Below is a small trained network, with its code and all its weights. Each question gives an input and a target symbol and asks what happens when units are switched off, that is, made to give their printed mean instead of their output.

import numpy as np


def w(rows, s, z=0):
    codes = np.array(rows[::2]) - 128.0
    scale = np.full(codes.shape[1], s)
    scale[-1] = z or s
    return codes * scale


def norm(h):
    return h / np.sqrt((h * h).mean(-1, keepdims=True) + 1e-5)


def f(y):
    return np.maximum(y, 0)


def softmax(a):
    e = np.exp(a - a.max(-1, keepdims=True))
    return e / e.sum(-1, keepdims=True)


def log_softmax(a):
    a = a - a.max(-1, keepdims=True)
    return a - np.log(np.exp(a).sum(-1, keepdims=True))


def net(x, mask):
    ids = ['ΔΣαηλπτψω'.index(c) for c in x.split()]
    T = len(ids)
    res = E[ids] + P[:T]
    u = 0
    for l in range(2):
        r = norm(res)
        for j in range(3):
            rows = slice(2 * j, 2 * j + 2)
            q, k, v = (r @ M[l][rows].T for M in (Q, K, V))
            z = softmax(np.where(np.tri(T) > 0, q @ k.T / 2**0.5, -1e9)) @ v
            o = O[l][rows]
            res = res + np.where(mask[u + j], z, o[:, -1]) @ o[:, :-1]
        u += 3
        y = f(norm(res) @ A[l][:, :-1].T + A[l][:, -1])
        res = res + np.where(mask[u : u + 8], y, B[l][:, -1]) @ B[l][:, :-1]
        u += 8
    return log_softmax(norm(res)[-1] @ U[:, :-1].T + U[:, -1])


Q, K, V, O, A, B = {}, {}, {}, {}, {}, {}
E = w([
[163,138,83,153,144,145,216,40,145,120],'Δ',
[104,146,191,31,155,82,159,127,83,152],'Σ',
[65,121,100,83,8,148,107,65,159,92],'α',
[80,160,110,178,89,68,158,139,72,150],'η',
[146,133,130,141,120,2,121,105,109,77],'λ',
[166,145,232,133,136,171,129,154,162,120],'π',
[73,114,141,144,187,135,72,105,107,136],'τ',
[174,77,154,138,89,89,109,134,65,92],'ψ',
[91,154,82,108,176,117,175,180,97,58],'ω',
],0.0083)
P = w([
[61,2,145,125,150,86,167,142,148,148],'0',
[101,74,134,112,137,95,124,134,143,156],'1',
[111,103,136,125,135,101,114,132,129,145],'2',
[112,113,139,127,132,109,109,128,117,134],'3',
[124,131,148,131,133,112,108,128,114,126],'4',
[128,144,144,134,134,122,113,127,109,117],'5',
[134,154,148,132,132,128,113,123,102,112],'6',
[134,162,149,132,129,133,112,118,101,106],'7',
[141,169,151,132,127,133,111,116,97,100],'8',
[138,176,152,133,126,141,115,118,98,93],'9',
[131,179,155,132,117,139,114,109,93,96],'10',
],0.007)
Q[0] = w([
[166,83,99,123,158,131,123,184,146,179],'L0H1',
[121,137,136,130,109,133,124,135,138,149],'L0H1',
[135,223,142,196,90,134,123,177,112,181],'L0H2',
[121,102,158,78,135,130,139,137,57,3],'L0H2',
[142,111,46,74,99,165,140,203,186,144],'L0H3',
[178,134,147,126,85,98,196,163,126,113],'L0H3',
],0.0071)
K[0] = w([
[170,169,105,143,180,88,111,159,121,163],'L0H1',
[155,154,126,129,125,111,105,119,118,121],'L0H1',
[243,142,168,177,186,175,169,121,139,114],'L0H2',
[77,149,63,56,24,217,129,73,143,38],'L0H2',
[146,2,100,169,157,39,165,212,213,229],'L0H3',
[89,32,92,129,167,134,89,134,207,183],'L0H3',
],0.0056)
V[0] = w([
[74,142,128,83,111,176,99,150,176,113],'L0H1',
[165,118,172,170,255,58,180,189,93,163],'L0H1',
[121,120,172,140,90,154,145,89,193,158],'L0H2',
[141,149,108,172,160,145,151,84,149,158],'L0H2',
[168,156,152,88,64,101,173,157,140,138],'L0H3',
[181,120,103,146,122,109,198,132,130,129],'L0H3',
],0.0056)
O[0] = w([
[158,218,134,106,180,128,165,153,96,123,118],'L0H1',
[3,67,190,158,55,70,153,115,212,167,172],'L0H1',
[125,189,123,153,122,105,92,29,150,165,155],'L0H2',
[121,153,121,142,118,153,165,95,148,29,31],'L0H2',
[161,153,205,147,136,124,181,90,69,95,29],'L0H3',
[135,76,146,187,156,120,179,104,95,55,4],'L0H3',
],0.0049,0.0026)
A[0] = w([
[230,172,150,180,237,174,97,198,93,147,19],'L0N1',
[110,110,88,154,47,118,152,142,81,3,190],'L0N2',
[64,85,167,93,163,214,131,150,128,112,102],'L0N3',
[55,124,183,136,47,62,128,197,182,59,91],'L0N4',
[213,79,189,109,124,189,123,173,183,122,194],'L0N5',
[119,98,162,125,39,70,253,128,169,99,100],'L0N6',
[159,131,102,202,151,136,195,61,139,112,100],'L0N7',
[66,70,83,171,130,154,143,131,196,179,4],'L0N8',
],0.0045,0.0029)
B[0] = w([
[157,55,1,162,136,135,197,128,72,209,169],'L0N1',
[162,105,149,93,130,117,98,188,99,247,211],'L0N2',
[173,183,179,151,177,101,117,193,168,137,174],'L0N3',
[230,187,155,112,55,159,170,177,64,62,254],'L0N4',
[98,211,116,219,82,142,80,140,213,175,160],'L0N5',
[164,130,179,146,103,181,169,105,47,31,202],'L0N6',
[144,90,163,112,128,215,154,124,159,251,147],'L0N7',
[110,147,20,148,179,154,131,87,140,73,176],'L0N8',
],0.0042,0.0039)
Q[1] = w([
[63,144,214,181,92,64,30,149,122,157],'L1H1',
[47,73,145,137,254,118,171,139,151,132],'L1H1',
[107,183,133,118,139,120,67,141,35,128],'L1H2',
[186,158,66,99,174,113,124,72,57,202],'L1H2',
[132,194,127,149,190,160,48,140,145,130],'L1H3',
[54,69,159,180,138,82,154,132,169,86],'L1H3',
],0.0098)
K[1] = w([
[154,174,56,1,14,160,114,81,158,137],'L1H1',
[30,95,154,130,86,150,141,174,232,69],'L1H1',
[193,192,160,129,92,206,128,120,175,151],'L1H2',
[191,138,123,176,151,206,204,74,171,87],'L1H2',
[127,161,174,192,194,166,67,124,148,81],'L1H3',
[71,14,153,131,157,63,170,126,127,205],'L1H3',
],0.0089)
V[1] = w([
[100,103,147,71,76,253,150,94,122,183],'L1H1',
[105,166,128,183,133,119,215,135,99,236],'L1H1',
[145,118,74,100,32,158,171,88,119,136],'L1H2',
[159,127,134,188,134,206,163,72,182,165],'L1H2',
[170,163,176,183,113,141,199,119,80,89],'L1H3',
[121,212,138,151,129,182,115,54,165,135],'L1H3',
],0.0056)
O[1] = w([
[166,109,105,68,188,238,232,132,225,121,215],'L1H1',
[27,200,116,83,40,196,125,132,86,61,82],'L1H1',
[70,150,192,195,172,184,109,112,123,60,191],'L1H2',
[153,172,205,201,72,173,121,147,253,153,135],'L1H2',
[135,137,42,71,139,107,33,154,107,202,7],'L1H3',
[103,11,103,97,117,42,162,143,70,137,91],'L1H3',
],0.0047,0.0021)
A[1] = w([
[195,163,106,176,117,229,90,89,131,233,119],'L1N1',
[73,96,115,148,193,158,80,122,163,147,113],'L1N2',
[100,65,166,162,120,101,161,233,127,105,66],'L1N3',
[110,75,22,171,120,170,245,17,109,119,2],'L1N4',
[142,63,101,188,2,171,117,142,94,182,118],'L1N5',
[180,63,183,121,176,190,194,91,130,199,44],'L1N6',
[53,147,42,137,131,168,51,170,153,168,127],'L1N7',
[145,44,65,95,126,44,186,138,224,253,37],'L1N8',
],0.0059,0.0073)
B[1] = w([
[143,176,133,133,115,99,137,93,121,134,253],'L1N1',
[154,128,112,97,115,140,92,113,116,142,188],'L1N2',
[180,131,113,138,123,143,154,150,122,153,172],'L1N3',
[116,69,117,84,57,205,134,115,112,70,157],'L1N4',
[105,172,118,126,195,167,64,109,117,134,224],'L1N5',
[98,131,119,143,75,117,110,157,123,133,208],'L1N6',
[146,162,80,118,105,96,133,137,165,166,186],'L1N7',
[100,150,12,50,109,85,57,146,163,179,176],'L1N8',
],0.012,0.0038)
U = w([
[141,98,105,113,99,192,149,94,143,50,252],'Δ',
[86,127,194,56,153,119,169,105,92,164,3],'Σ',
[183,130,109,124,201,101,176,57,131,106,127],'α',
[2,167,114,163,126,128,115,155,106,75,6],'η',
[133,76,151,185,70,53,93,126,92,103,83],'λ',
[159,168,183,186,99,154,154,127,197,140,251],'π',
[139,142,71,76,114,90,99,140,167,164,153],'τ',
[159,88,152,126,197,193,60,132,106,160,52],'ψ',
[158,121,99,161,128,149,193,211,95,130,149],'ω',
],0.0097,0.0024)

Each question gives the input, a string of symbols that net reads in full, and the target symbol t.
The units are the heads (2 rows each of Q, K, V and O) and the neurons (one row each of A and B). Each row of codes is followed by its name. A weight is (code - 128) times the scale printed after its matrix; where a second scale follows, it is the last column's (O, A, B and U).
mask holds one flag per unit, layer by layer, with each layer's heads first. A switched-off unit (its flag False) gives its mean, the last column of its rows in O or B, instead of its output. The means were averaged over made-up inputs and are rounded, as every weight is.
A unit's drop is (log p(t) with every unit on - log p(t) with that unit switched off) / (log p(t) with every unit on - log p(t) with every unit switched off).
The circuit of an input: a set's keep is (log p(t) with only the set's units on - log p(t) with every unit switched off) / (log p(t) with every unit on - log p(t) with every unit switched off). Starting from the 12 units with the biggest drops (on a tie, the unit counted first), units are removed one at a time, each time the one whose removal leaves the highest keep (on an exact tie, the one counted first), for as long as the keep stays at least 0.8.
circuit, biggest first: the units of the circuit, biggest drop first
unit that matters most: the unit with the biggest drop
top k neurons: the k neurons with the biggest drops, biggest first
drop of u: that unit's drop, to one decimal
input Δ ω π π τ ψ τ Δ η τ, target Δ: top 2 neurons	(L0N7, L1N5)
input Δ τ α α α ψ Σ α π τ, target α: unit that matters most	L0H1
input Δ α ω, target π: circuit, biggest first	(L1H2, L0H2)
input π α ω ψ, target τ: circuit, biggest first	(L1H1, L1N8, L0N4, L0H2)
input ψ ψ η τ τ τ, target τ: circuit, biggest first	(L0H3, L1N7)
input η η ω η ω τ Δ ω ψ τ, target Δ: circuit, biggest first	(L1H1, L0N7)
input ψ τ τ η π λ τ, target η: circuit, biggest first	(L1H1, L0H1)
input α ψ ω, target η: circuit, biggest first	(L0H1, L1H1, L1H2)
input τ λ η Δ τ, target λ: top 2 neurons	(L1N5, L0N3)
input π Δ η η λ τ τ α η η λ, target π: circuit, biggest first	(L1H2, L0N2)
input τ ω ω π π π Δ π, target Δ: circuit, biggest first	(L1H1, L0N7)
input τ λ π τ η, target η: circuit, biggest first	(L1H1, L1N5)
input Σ ψ Σ η π τ α ω, target τ: top 3 neurons	(L0N4, L1N7, L0N6)
input α Σ λ, target α: unit that matters most	L1H2
input λ τ η π τ Σ ω η α Σ, target τ: top 3 neurons	(L0N4, L1N8, L0N6)
input ω λ π Δ Σ π Σ η ψ τ, target τ: top 2 neurons	(L1N7, L0N6)
input ω τ ψ ψ α τ π π ψ η, target τ: top 2 neurons	(L1N8, L0N4)
input π τ π π α η τ Σ τ τ ω, target τ: top 3 neurons	(L1N7, L0N4, L0N1)
input η τ Σ Σ τ ω τ τ Δ, target Δ: top 2 neurons	(L1N4, L0N6)
input α λ τ α, target λ: circuit, biggest first	(L1H1)
input τ η τ Σ Σ τ, target Σ: top 2 neurons	(L1N6, L0N6)
input η Δ τ ω τ π η α τ τ ψ, target τ: top 2 neurons	(L0N4, L1N8)
input ψ Δ λ τ λ λ η λ ω ψ α, target π: top 3 neurons	(L0N2, L0N6, L0N7)
input ω π τ λ ω τ τ ψ, target ψ: top 2 neurons	(L1N5, L1N8)
input α η τ ω, target η: drop of L0H2	0.3
input Σ τ Δ π α Δ, target π: drop of L1H2	2.5
input η τ α η Δ τ Δ, target π: drop of L1H2	2.2
input η λ τ τ π η τ, target π: drop of L0H3	0.2
input π π τ Σ η, target η: unit that matters most	L0H1
